Here is a tiny trained network, its code and every weight. The questions are about switching its units off for an input and a target symbol, where a switched-off unit gives its printed mean instead of its output.

import numpy as np


def w(rows, s, z=0):
    codes = np.array(rows[::2]) - 128.0
    scale = np.full(codes.shape[1], s)
    scale[-1] = z or s
    return codes * scale


def norm(h):
    return h / np.sqrt((h * h).mean(-1, keepdims=True) + 1e-5)


def f(y):
    return y / 2 * (1 + np.tanh(0.7978845608 * (y + 0.044715 * y**3)))


def softmax(a):
    e = np.exp(a - a.max(-1, keepdims=True))
    return e / e.sum(-1, keepdims=True)


def log_softmax(a):
    a = a - a.max(-1, keepdims=True)
    return a - np.log(np.exp(a).sum(-1, keepdims=True))


def net(x, mask):
    ids = ['γεζηθμξφω'.index(c) for c in x.split()]
    T = len(ids)
    res = E[ids] + P[:T]
    u = 0
    for l in range(2):
        r = norm(res)
        for j in range(2):
            rows = slice(3 * j, 3 * j + 3)
            q, k, v = (r @ M[l][rows].T for M in (Q, K, V))
            z = softmax(np.where(np.tri(T) > 0, q @ k.T / 3**0.5, -1e9)) @ v
            o = O[l][rows]
            res = res + np.where(mask[u + j], z, o[:, -1]) @ o[:, :-1]
        u += 2
        y = f(norm(res) @ A[l][:, :-1].T + A[l][:, -1])
        res = res + np.where(mask[u : u + 8], y, B[l][:, -1]) @ B[l][:, :-1]
        u += 8
    return log_softmax(norm(res)[-1] @ U[:, :-1].T + U[:, -1])


Q, K, V, O, A, B = {}, {}, {}, {}, {}, {}
E = w([
[179,171,98,15,175,145,1,96],'γ',
[136,94,114,146,224,133,89,119],'ε',
[72,133,131,245,118,42,114,107],'ζ',
[192,149,32,89,73,130,17,59],'η',
[74,98,116,175,103,238,70,102],'θ',
[107,168,25,126,179,192,99,192],'μ',
[146,108,88,122,60,222,30,129],'ξ',
[178,159,136,63,123,217,165,61],'φ',
[91,99,138,221,84,64,79,7],'ω',
],0.014)
P = w([
[128,80,102,84,88,138,127,99],'0',
[155,113,89,246,206,199,85,33],'1',
[106,87,145,111,124,111,146,145],'2',
[127,152,202,96,110,148,103,151],'3',
[162,167,110,139,177,153,52,117],'4',
[97,122,113,90,122,91,160,149],'5',
[118,181,196,85,116,137,109,155],'6',
[165,145,139,133,185,162,29,138],'7',
[111,102,135,109,134,93,152,158],'8',
],0.014)
Q[0] = w([
[216,171,113,93,123,102,81,103],'0.h0',
[141,145,105,105,180,119,23,22],'0.h0',
[195,25,68,185,200,118,164,135],'0.h0',
[136,177,150,145,135,161,2,116],'0.h1',
[73,155,145,130,155,135,117,161],'0.h1',
[125,178,205,125,56,126,111,88],'0.h1',
],0.0079)
K[0] = w([
[255,149,139,116,90,97,94,120],'0.h0',
[215,119,170,64,146,63,157,187],'0.h0',
[156,9,202,152,116,235,116,53],'0.h0',
[125,184,160,142,131,129,65,106],'0.h1',
[27,146,95,67,136,119,115,192],'0.h1',
[148,175,139,21,32,107,56,54],'0.h1',
],0.0071)
V[0] = w([
[155,70,194,140,145,141,47,55],'0.h0',
[255,135,55,141,148,151,152,69],'0.h0',
[214,85,104,232,132,110,196,196],'0.h0',
[171,146,97,156,129,104,134,66],'0.h1',
[62,77,181,6,143,145,127,141],'0.h1',
[62,155,196,182,178,133,140,45],'0.h1',
],0.0067)
O[0] = w([
[66,153,120,115,88,149,121,111,220],'0.h0',
[113,141,8,91,123,140,114,108,163],'0.h0',
[93,143,75,144,70,2,105,180,2],'0.h0',
[108,112,118,196,165,147,92,186,144],'0.h1',
[109,143,213,176,43,121,144,218,135],'0.h1',
[141,115,139,70,152,217,161,166,125],'0.h1',
],0.0075,0.0083)
A[0] = w([
[198,13,76,95,34,97,205,33,96],'0.n0',
[10,98,113,22,216,135,161,107,254],'0.n1',
[114,140,110,253,132,136,125,120,153],'0.n2',
[150,122,140,62,50,170,102,152,116],'0.n3',
[85,91,176,112,110,170,136,106,113],'0.n4',
[58,167,68,232,144,72,95,214,201],'0.n5',
[92,118,98,198,84,230,98,56,110],'0.n6',
[159,95,89,120,83,133,82,127,119],'0.n7',
],0.0072,0.0025)
B[0] = w([
[153,62,170,168,57,157,31,138,137],'0.n0',
[183,56,163,252,80,130,137,107,214],'0.n1',
[196,254,78,95,200,142,124,55,153],'0.n2',
[79,185,192,79,180,134,137,109,178],'0.n3',
[145,113,102,165,139,84,189,99,167],'0.n4',
[170,162,154,181,63,164,124,95,147],'0.n5',
[150,169,130,93,173,125,88,134,254],'0.n6',
[49,108,171,82,152,141,182,150,152],'0.n7',
],0.0072,0.0088)
Q[1] = w([
[212,186,199,167,150,60,116,169],'1.h0',
[115,165,50,172,205,110,75,193],'1.h0',
[163,41,126,140,151,197,39,76],'1.h0',
[145,60,203,117,141,179,108,94],'1.h1',
[127,153,255,112,137,131,69,120],'1.h1',
[198,96,122,181,119,159,105,113],'1.h1',
],0.0073)
K[1] = w([
[168,192,171,166,98,120,115,121],'1.h0',
[118,167,127,125,165,141,64,106],'1.h0',
[251,146,148,107,170,165,137,141],'1.h0',
[178,119,176,123,142,165,151,84],'1.h1',
[95,127,129,130,182,117,102,107],'1.h1',
[145,98,136,128,90,157,96,197],'1.h1',
],0.011)
V[1] = w([
[156,121,167,139,89,48,202,106],'1.h0',
[138,181,167,116,111,119,149,139],'1.h0',
[52,93,104,151,119,118,204,27],'1.h0',
[98,152,104,61,96,97,253,89],'1.h1',
[91,86,139,92,126,92,200,168],'1.h1',
[185,149,172,144,128,67,196,223],'1.h1',
],0.0072)
O[1] = w([
[2,96,55,166,143,159,199,154,39],'1.h0',
[79,151,133,92,58,16,171,55,109],'1.h0',
[78,209,140,158,157,109,161,149,113],'1.h0',
[166,24,156,112,56,165,52,114,51],'1.h1',
[223,132,82,101,215,118,65,105,40],'1.h1',
[152,149,174,91,107,206,54,41,7],'1.h1',
],0.0056,0.013)
A[1] = w([
[184,155,106,72,125,137,32,182,143],'1.n0',
[202,51,159,140,216,146,251,122,66],'1.n1',
[139,190,154,79,102,200,128,247,151],'1.n2',
[142,225,190,123,180,105,133,131,5],'1.n3',
[109,97,139,107,205,146,114,160,143],'1.n4',
[159,236,139,213,180,53,201,134,207],'1.n5',
[157,254,113,92,221,109,158,43,61],'1.n6',
[143,165,110,97,196,139,40,119,175],'1.n7',
],0.007,0.0025)
B[1] = w([
[69,145,174,186,196,113,185,134,211],'1.n0',
[57,144,41,138,103,120,53,119,178],'1.n1',
[185,59,37,113,131,46,125,93,227],'1.n2',
[92,75,103,174,127,153,139,165,198],'1.n3',
[110,190,100,59,68,106,163,156,173],'1.n4',
[144,124,153,2,135,121,106,157,240],'1.n5',
[125,119,60,197,210,184,85,119,247],'1.n6',
[196,162,174,168,145,202,166,81,254],'1.n7',
],0.0083,0.0066)
U = w([
[156,164,2,145,148,141,90,73,74],'γ',
[203,126,224,125,172,174,195,125,141],'ε',
[97,95,109,118,69,163,199,82,138],'ζ',
[119,201,157,116,117,62,190,138,159],'η',
[172,86,157,80,124,41,80,64,199],'θ',
[60,125,88,77,133,128,90,186,7],'μ',
[191,58,69,65,166,45,184,127,172],'ξ',
[112,32,126,203,148,72,160,127,185],'φ',
[220,135,117,92,22,145,114,140,251],'ω',
],0.0083,0.0015)

Each question gives the input, a string of symbols that net reads in full, and the target symbol t.
The units are the heads (3 rows each of Q, K, V and O) and the neurons (one row each of A and B). Each row of codes is followed by its name. A weight is (code - 128) times the scale printed after its matrix; where a second scale follows, it is the last column's (O, A, B and U).
mask holds one flag per unit, layer by layer, with each layer's heads first. A switched-off unit (its flag False) gives its mean, the last column of its rows in O or B, instead of its output. The means were averaged over made-up inputs and are rounded, as every weight is.
A unit's drop is (log p(t) with every unit on - log p(t) with that unit switched off) / (log p(t) with every unit on - log p(t) with every unit switched off).
The circuit of an input: a set's keep is (log p(t) with only the set's units on - log p(t) with every unit switched off) / (log p(t) with every unit on - log p(t) with every unit switched off). Starting from the 12 units with the biggest drops (on a tie, the unit counted first), units are removed one at a time, each time the one whose removal leaves the highest keep (on an exact tie, the one counted first), for as long as the keep stays at least 0.8.
circuit, biggest first: the units of the circuit, biggest drop first
most important unit: the unit with the biggest drop
k most important neurons of layer l: the k neurons of layer l with the biggest drops, biggest first
input ζ θ ω, target θ: circuit, biggest first : (1.n5, 1.n0, 0.n2)
input γ θ ξ μ γ, target ε: most important unit : 1.n7
input θ ζ ζ φ, target η: circuit, biggest first : (0.h0, 1.h0)
input γ ξ ξ φ θ η ε φ, target γ: circuit, biggest first : (1.n6, 1.n1)
input ξ ω ζ θ ξ ξ θ, target η: circuit, biggest first : (0.h0, 0.h1, 1.n6)
input γ θ ε θ ε ζ, target η: circuit, biggest first : (1.n5, 0.n5)
input ζ ξ φ ε ε η θ, target γ: circuit, biggest first : (1.n2, 0.h0)
input η γ ξ, target ξ: circuit, biggest first : (1.n2, 1.h1, 1.n6)
input ζ ξ γ φ ξ, target ε: circuit, biggest first : (1.n1, 1.n0)
input ω γ θ ξ ξ γ θ η γ, target γ: circuit, biggest first : (1.n1, 0.n6, 0.n1)
input ξ γ θ, target μ: 3 most important neurons of layer 1 : (1.n1, 1.n7, 1.n5)
input ε ζ ζ, target η: 2 most important neurons of layer 1 : (1.n5, 1.n2)
input ω η ε, target φ: circuit, biggest first : (0.n1, 0.h0)
input ξ η ε γ γ φ, target ζ: most important neuron of layer 1 : (1.n6)
input ξ μ ζ φ, target η: circuit, biggest first : (0.h0, 1.h0, 1.n7)
input η γ ξ ε, target μ: 2 most important neurons of layer 1 : (1.n1, 1.n7)
input φ γ ξ θ μ η η ξ ω, target θ: 2 most important neurons of layer 1 : (1.n5, 1.n7)
input μ γ η φ, target γ: 2 most important neurons of layer 1 : (1.n6, 1.n2)
input ξ ζ ε ξ, target μ: 2 most important neurons of layer 0 : (0.n3, 0.n1)
input ξ γ φ γ ζ ε ξ, target μ: 3 most important neurons of layer 1 : (1.n7, 1.n2, 1.n3)
input φ θ η θ, target γ: 2 most important neurons of layer 1 : (1.n2, 1.n0)
input μ η ζ η θ γ μ ξ φ, target ζ: most important neuron of layer 1 : (1.n1)
input φ ζ φ ω γ ξ ξ γ μ, target ω: 2 most important neurons of layer 1 : (1.n6, 1.n0)
input ξ γ μ ω θ η θ μ θ, target μ: 2 most important neurons of layer 1 : (1.n1, 1.n5)
input ε ζ ε γ φ θ ζ η γ, target γ: 3 most important neurons of layer 0 : (0.n6, 0.n1, 0.n0)
